Here is a tiny trained network, its code and every weight. The questions are about switching its units off for an input and a class, where a switched-off unit gives its printed mean instead of its output.

import numpy as np


def w(rows, s, z=0):
    codes = np.array(rows[::2]) - 128.0
    scale = np.full(codes.shape[1], s)
    scale[-1] = z or s
    return codes * scale


def f(y):
    return np.maximum(y, 0)


def log_softmax(a):
    a = a - a.max(-1, keepdims=True)
    return a - np.log(np.exp(a).sum(-1, keepdims=True))


def net(x, mask):
    res = np.array(x, float).reshape(1, 7) / 4 @ E
    y = f(res @ A[0][:, :-1].T + A[0][:, -1])
    res = res + np.where(mask, y, B[0][:, -1]) @ B[0][:, :-1]
    return log_softmax(res[-1] @ U[:, :-1].T + U[:, -1])


A, B = {}, {}
E = w([
[100,91,170,87,91,144,95,124,168],'x0',
[52,34,153,90,233,71,195,221,126],'x1',
[103,126,148,144,149,138,130,94,138],'x2',
[68,2,59,229,84,163,113,110,79],'x3',
[114,135,117,143,135,104,108,125,163],'x4',
[121,136,134,146,146,131,134,114,120],'x5',
[141,77,89,62,211,100,34,50,51],'x6',
],0.0099)
A[0] = w([
[19,121,136,103,166,85,228,173,108,55],'N1',
[131,171,169,54,157,81,115,174,151,206],'N2',
[123,197,171,85,154,124,190,125,182,133],'N3',
[204,197,185,66,211,115,94,139,159,158],'N4',
[58,65,73,152,111,146,102,94,134,189],'N5',
[116,68,178,117,169,71,179,178,122,160],'N6',
[98,30,78,219,118,163,65,187,78,185],'N7',
[141,183,128,64,171,139,154,119,168,220],'N8',
[129,58,76,189,98,168,164,146,163,212],'N9',
[104,150,183,215,81,136,215,195,178,31],'N10',
[198,194,125,192,52,208,90,48,135,131],'N11',
[75,163,77,118,90,165,156,185,174,3],'N12',
[136,94,103,69,221,92,1,95,45,27],'N13',
[80,97,131,124,161,97,143,178,117,165],'N14',
],0.0094,0.0017)
B[0] = w([
[18,218,90,39,78,91,97,185,174,230],'N1',
[176,131,175,140,122,117,103,97,50,207],'N2',
[153,102,182,187,63,145,162,32,127,205],'N3',
[138,108,186,185,92,102,109,93,74,233],'N4',
[144,93,186,115,120,83,138,106,104,202],'N5',
[77,185,86,128,96,66,56,185,122,219],'N6',
[173,104,142,180,73,84,147,38,65,241],'N7',
[103,138,162,167,104,120,174,97,70,197],'N8',
[152,102,186,151,101,137,159,55,51,210],'N9',
[231,18,94,95,217,254,210,181,174,242],'N10',
[56,186,14,73,83,85,39,193,152,253],'N11',
[213,151,128,92,140,139,190,128,132,177],'N12',
[219,77,115,85,251,195,156,183,208,243],'N13',
[70,158,110,124,107,61,93,109,171,197],'N14',
],0.0084,0.014)
U = w([
[98,105,210,214,63,88,160,68,3,245],'0',
[3,177,76,71,58,84,93,168,137,112],'1',
[157,76,143,102,188,207,189,160,172,11],'2',
],0.014,0.0011)

Each question gives the input, the list of numbers given to net, and the class t.
The units are the neurons (one row each of A and B). Each row of codes is followed by its name. A weight is (code - 128) times the scale printed after its matrix; where a second scale follows, it is the last column's (A, B and U).
mask holds one flag per neuron, in row order. A switched-off neuron (its flag False) gives its mean, the last column of its row in B, instead of its output. The means were averaged over made-up inputs and are rounded, as every weight is.
A unit's drop is (log p(t) with every unit on - log p(t) with that unit switched off) / (log p(t) with every unit on - log p(t) with every unit switched off).
The circuit of an input: a set's keep is (log p(t) with only the set's units on - log p(t) with every unit switched off) / (log p(t) with every unit on - log p(t) with every unit switched off). Starting from the 12 units with the biggest drops (on a tie, the unit counted first), units are removed one at a time, each time the one whose removal leaves the highest keep (on an exact tie, the one counted first), for as long as the keep stays at least 0.8.
circuit, biggest first: the units of the circuit, biggest drop first
unit that matters most: the unit with the biggest drop
k most important neurons: the k neurons with the biggest drops, biggest first
drop when u is switched off: that unit's drop, to one decimal
input [1,-8,-8,-8,7,-4,-1], class 0: unit that matters most -> N4
input [4,4,0,-3,-5,4,3], class 1: 2 most important neurons -> N10, N7
input [3,3,6,1,6,8,4], class 2: 2 most important neurons -> N13, N11
input [-5,3,-2,-3,6,-8,3], class 0: 2 most important neurons -> N11, N10
input [4,-2,6,-2,7,0,4], class 2: 3 most important neurons -> N13, N7, N1
input [5,6,6,2,-6,7,5], class 1: 3 most important neurons -> N10, N1, N6
input [0,0,5,0,0,2,-1], class 2: 2 most important neurons -> N7, N11
input [-8,-7,2,-8,8,-4,-1], class 0: 2 most important neurons -> N4, N3
input [-4,8,-5,-2,3,-3,8], class 1: 2 most important neurons -> N6, N1
input [7,6,-6,4,0,4,-2], class 1: 2 most important neurons -> N1, N6
input [3,-5,4,-3,-8,-5,7], class 2: 2 most important neurons -> N13, N1
input [8,2,-2,1,2,4,-3], class 2: 2 most important neurons -> N11, N10
input [1,-4,3,1,-4,-4,8], class 2: drop when N13 is switched off -> 0.7
input [6,-2,3,-7,-5,-2,-7], class 0: circuit, biggest first -> N3
input [5,1,-2,-4,5,7,-6], class 2: drop when N7 is switched off -> 0.1
input [-2,6,-3,3,-5,-6,2], class 1: drop when N11 is switched off -> 0.0
